Here is a tiny trained network, its code and every weight. The questions are about switching its units off for an input and a target symbol, where a switched-off unit gives its printed mean instead of its output.

import numpy as np


def w(rows, s, z=0):
    codes = np.array(rows[::2]) - 128.0
    scale = np.full(codes.shape[1], s)
    scale[-1] = z or s
    return codes * scale


def f(y):
    return np.maximum(y, 0)


def softmax(a):
    e = np.exp(a - a.max(-1, keepdims=True))
    return e / e.sum(-1, keepdims=True)


def log_softmax(a):
    a = a - a.max(-1, keepdims=True)
    return a - np.log(np.exp(a).sum(-1, keepdims=True))


def net(x, mask):
    ids = ['αβεηθμ'.index(c) for c in x.split()]
    T = len(ids)
    res = E[ids] + P[:T]
    u = 0
    for l in range(3):
        r = res
        for j in range(2):
            rows = slice(2 * j, 2 * j + 2)
            q, k, v = (r @ M[l][rows].T for M in (Q, K, V))
            z = softmax(np.where(np.tri(T) > 0, q @ k.T / 2**0.5, -1e9)) @ v
            o = O[l][rows]
            res = res + np.where(mask[u + j], z, o[:, -1]) @ o[:, :-1]
        u += 2
        y = f(res @ A[l][:, :-1].T + A[l][:, -1])
        res = res + np.where(mask[u : u + 8], y, B[l][:, -1]) @ B[l][:, :-1]
        u += 8
    return log_softmax(res[-1] @ U[:, :-1].T + U[:, -1])


Q, K, V, O, A, B = {}, {}, {}, {}, {}, {}
E = w([
[90,163,103],'α',
[14,201,165],'β',
[181,173,134],'ε',
[156,138,161],'η',
[127,42,249],'θ',
[113,123,56],'μ',
],0.018)
P = w([
[91,89,60],'0',
[158,238,46],'1',
[133,253,57],'2',
[140,211,88],'3',
[145,195,80],'4',
[157,218,66],'5',
[141,226,60],'6',
[143,229,42],'7',
],0.0039)
Q[0] = w([
[200,157,54],'L0H1',
[84,226,164],'L0H1',
[138,2,248],'L0H2',
[224,124,48],'L0H2',
],0.008)
K[0] = w([
[191,216,255],'L0H1',
[142,152,169],'L0H1',
[34,202,101],'L0H2',
[104,149,89],'L0H2',
],0.0074)
V[0] = w([
[122,163,39],'L0H1',
[90,233,254],'L0H1',
[51,184,90],'L0H2',
[121,145,78],'L0H2',
],0.0089)
O[0] = w([
[115,116,130,118],'L0H1',
[157,181,133,255],'L0H1',
[86,244,40,107],'L0H2',
[164,146,254,79],'L0H2',
],0.0088,0.0042)
A[0] = w([
[137,102,186,127],'L0N1',
[116,196,109,85],'L0N2',
[90,96,76,118],'L0N3',
[78,239,115,123],'L0N4',
[150,100,61,131],'L0N5',
[246,141,116,3],'L0N6',
[196,173,124,140],'L0N7',
[122,101,192,194],'L0N8',
],0.012,0.0039)
B[0] = w([
[220,157,91,158],'L0N1',
[203,116,164,192],'L0N2',
[202,101,98,151],'L0N3',
[98,41,74,254],'L0N4',
[2,174,185,151],'L0N5',
[129,104,74,154],'L0N6',
[72,148,108,173],'L0N7',
[123,178,78,171],'L0N8',
],0.0081,0.0098)
Q[1] = w([
[106,74,164],'L1H1',
[146,183,81],'L1H1',
[136,205,84],'L1H2',
[37,134,7],'L1H2',
],0.014)
K[1] = w([
[185,118,135],'L1H1',
[86,129,136],'L1H1',
[152,86,89],'L1H2',
[135,6,94],'L1H2',
],0.02)
V[1] = w([
[81,57,2],'L1H1',
[243,243,35],'L1H1',
[134,165,67],'L1H2',
[234,14,104],'L1H2',
],0.0055)
O[1] = w([
[254,114,118,254],'L1H1',
[253,158,173,156],'L1H1',
[96,69,149,158],'L1H2',
[197,30,185,210],'L1H2',
],0.0084,0.006)
A[1] = w([
[172,98,210,3],'L1N1',
[138,92,149,105],'L1N2',
[153,200,244,7],'L1N3',
[77,78,103,178],'L1N4',
[93,116,117,40],'L1N5',
[121,111,144,127],'L1N6',
[38,72,101,109],'L1N7',
[98,133,238,204],'L1N8',
],0.012,0.0025)
B[1] = w([
[180,159,73,255],'L1N1',
[187,93,184,199],'L1N2',
[181,71,135,182],'L1N3',
[102,126,158,226],'L1N4',
[147,37,66,139],'L1N5',
[59,181,114,146],'L1N6',
[204,200,46,200],'L1N7',
[153,79,3,161],'L1N8',
],0.0046,0.004)
Q[2] = w([
[156,181,86],'L2H1',
[77,94,89],'L2H1',
[150,2,182],'L2H2',
[214,86,71],'L2H2',
],0.009)
K[2] = w([
[102,32,40],'L2H1',
[207,183,160],'L2H1',
[156,94,229],'L2H2',
[233,142,2],'L2H2',
],0.0082)
V[2] = w([
[100,132,143],'L2H1',
[90,125,1],'L2H1',
[168,143,75],'L2H2',
[87,199,152],'L2H2',
],0.0085)
O[2] = w([
[182,103,127,84],'L2H1',
[62,153,132,157],'L2H1',
[2,99,107,208],'L2H2',
[135,141,56,6],'L2H2',
],0.0085,0.012)
A[2] = w([
[175,169,135,252],'L2N1',
[121,76,1,128],'L2N2',
[111,23,90,98],'L2N3',
[195,59,211,203],'L2N4',
[94,94,38,135],'L2N5',
[172,70,137,219],'L2N6',
[61,196,63,120],'L2N7',
[194,163,48,100],'L2N8',
],0.0092,0.0033)
B[2] = w([
[144,196,76,156],'L2N1',
[145,112,156,203],'L2N2',
[180,166,167,208],'L2N3',
[3,177,67,254],'L2N4',
[178,132,224,201],'L2N5',
[111,207,158,209],'L2N6',
[138,67,109,192],'L2N7',
[157,116,48,137],'L2N8',
],0.0071,0.0094)
U = w([
[217,106,203,241],'α',
[139,42,161,1],'β',
[170,154,33,202],'ε',
[161,124,2,144],'η',
[92,181,101,15],'θ',
[71,20,11,122],'μ',
],0.0085,0.0026)

Each question gives the input, a string of symbols that net reads in full, and the target symbol t.
The units are the heads (2 rows each of Q, K, V and O) and the neurons (one row each of A and B). Each row of codes is followed by its name. A weight is (code - 128) times the scale printed after its matrix; where a second scale follows, it is the last column's (O, A, B and U).
mask holds one flag per unit, layer by layer, with each layer's heads first. A switched-off unit (its flag False) gives its mean, the last column of its rows in O or B, instead of its output. The means were averaged over made-up inputs and are rounded, as every weight is.
A unit's drop is (log p(t) with every unit on - log p(t) with that unit switched off) / (log p(t) with every unit on - log p(t) with every unit switched off).
The circuit of an input: a set's keep is (log p(t) with only the set's units on - log p(t) with every unit switched off) / (log p(t) with every unit on - log p(t) with every unit switched off). Starting from the 12 units with the biggest drops (on a tie, the unit counted first), units are removed one at a time, each time the one whose removal leaves the highest keep (on an exact tie, the one counted first), for as long as the keep stays at least 0.8.
circuit, biggest first: the units of the circuit, biggest drop first
k most important neurons: the k neurons with the biggest drops, biggest first
k most important neurons of layer l: the k neurons of layer l with the biggest drops, biggest first
which heads matter: for each layer, one digit per head in row order, 1 if its drop is at least 0.15 and else 0, layers parted by /
drop of u: that unit's drop, to one decimal
input β η α α β μ β, target β: 2 most important neurons	L0N4, L0N2
input θ β ε θ η, target θ: 3 most important neurons of layer 0	L0N1, L0N7, L0N5
input α α α μ, target α: which heads matter	01 / 10 / 00
input μ μ θ β, target μ: which heads matter	00 / 11 / 00
input θ ε μ θ, target θ: circuit, biggest first	L2N4, L2N6
input β η θ η α η β, target μ: 2 most important neurons of layer 2	L2N6, L2N7
input θ θ α η ε, target θ: 2 most important neurons	L2N4, L0N1
input η β β α ε, target μ: 2 most important neurons	L0N4, L0N7
input ε θ θ, target ε: 3 most important neurons of layer 0	L0N1, L0N8, L0N4
input α α μ μ α α α, target α: 4 most important neurons	L0N4, L2N4, L0N2, L2N5
input α θ α α α α, target α: most important neuron	L2N4
input η μ β ε η, target μ: 2 most important neurons of layer 2	L2N3, L2N6
input μ θ β η, target μ: which heads matter	00 / 11 / 10
input μ β ε α α β θ, target μ: 2 most important neurons of layer 0	L0N4, L0N5
input β α η β η β, target β: 2 most important neurons of layer 0	L0N4, L0N2
input θ θ α ε θ θ θ, target θ: 2 most important neurons of layer 1	L1N3, L1N1
input μ α β ε, target μ: drop of L2H1	0.2
input η α α θ, target ε: drop of L2H2	0.1
input θ α θ η, target θ: drop of L0N7	0.3
